Below are the code and all the weights of a small trained network. Each question names an input and a class and asks about switching units off, where a switched-off unit gives its printed mean instead of its output.

import numpy as np


def w(rows, s, z=0):
    codes = np.array(rows[::2]) - 128.0
    scale = np.full(codes.shape[1], s)
    scale[-1] = z or s
    return codes * scale


def f(y):
    return y / 2 * (1 + np.tanh(0.7978845608 * (y + 0.044715 * y**3)))


def log_softmax(a):
    a = a - a.max(-1, keepdims=True)
    return a - np.log(np.exp(a).sum(-1, keepdims=True))


def net(x, mask):
    res = np.array(x, float).reshape(1, 4) / 4 @ E
    y = f(res @ A[0][:, :-1].T + A[0][:, -1])
    res = res + np.where(mask, y, B[0][:, -1]) @ B[0][:, :-1]
    return log_softmax(res[-1] @ U[:, :-1].T + U[:, -1])


A, B = {}, {}
E = w([
[132,113,182,1,182,195,121,95,102,26],'x0',
[221,11,143,70,102,71,157,189,210,60],'x1',
[37,151,21,197,128,67,190,63,232,109],'x2',
[114,12,144,99,62,104,1,50,125,81],'x3',
],0.0061)
A[0] = w([
[197,133,186,124,99,173,73,184,68,166,250],'n0',
[112,184,119,104,208,170,213,132,176,30,83],'n1',
[123,59,99,186,131,51,182,135,169,74,145],'n2',
[75,254,105,186,156,191,108,102,44,189,104],'n3',
[51,113,132,95,104,126,78,23,73,122,166],'n4',
[89,144,4,235,100,44,179,125,223,201,87],'n5',
[170,161,165,112,151,164,196,208,116,183,131],'n6',
],0.0068,0.0019)
B[0] = w([
[95,186,104,184,164,120,200,158,161,148,223],'n0',
[42,224,36,230,194,162,203,110,172,165,175],'n1',
[119,140,103,124,112,203,124,156,209,136,189],'n2',
[212,87,159,94,41,208,48,248,241,203,225],'n3',
[99,206,21,192,203,118,193,132,169,170,181],'n4',
[2,238,44,205,252,98,224,147,155,145,255],'n5',
[49,197,58,218,196,187,181,151,204,204,186],'n6',
],0.0071,0.0082)
U = w([
[39,199,78,190,216,119,228,68,71,110,253],'0',
[254,31,179,69,19,151,30,158,160,107,3],'1',
],0.007,0.0043)

Each question gives the input, the list of numbers given to net, and the class t.
The units are the neurons (one row each of A and B). Each row of codes is followed by its name. A weight is (code - 128) times the scale printed after its matrix; where a second scale follows, it is the last column's (A, B and U).
mask holds one flag per neuron, in row order. A switched-off neuron (its flag False) gives its mean, the last column of its row in B, instead of its output. The means were averaged over made-up inputs and are rounded, as every weight is.
A unit's drop is (log p(t) with every unit on - log p(t) with that unit switched off) / (log p(t) with every unit on - log p(t) with every unit switched off).
The circuit of an input: a set's keep is (log p(t) with only the set's units on - log p(t) with every unit switched off) / (log p(t) with every unit on - log p(t) with every unit switched off). Starting from all 7 units, units are removed one at a time, each time the one whose removal leaves the highest keep (on an exact tie, the one counted first), for as long as the keep stays at least 0.8.
circuit, biggest first: the units of the circuit, biggest drop first
unit that matters most: the unit with the biggest drop
k most important neurons: the k neurons with the biggest drops, biggest first
drop of u: that unit's drop, to one decimal
input [0,-4,-1,-2], class 1: circuit, biggest first	[n5; n3]
input [2,-8,2,3], class 1: unit that matters most	n3
input [-2,-4,-5,-5], class 1: circuit, biggest first	[n3; n5]
input [-6,-2,-5,2], class 1: 2 most important neurons	[n5; n1]
input [4,-8,-3,-7], class 1: 2 most important neurons	[n3; n5]
input [-3,3,-4,1], class 1: 3 most important neurons	[n5; n1; n4]
input [5,-8,-3,3], class 1: 2 most important neurons	[n3; n5]
input [-3,-7,-7,-3], class 1: 2 most important neurons	[n3; n5]
input [-4,-2,-3,4], class 1: drop of n5	1.0
input [-7,-3,-6,4], class 1: drop of n5	0.9
input [-6,8,-3,2], class 1: drop of n5	0.4
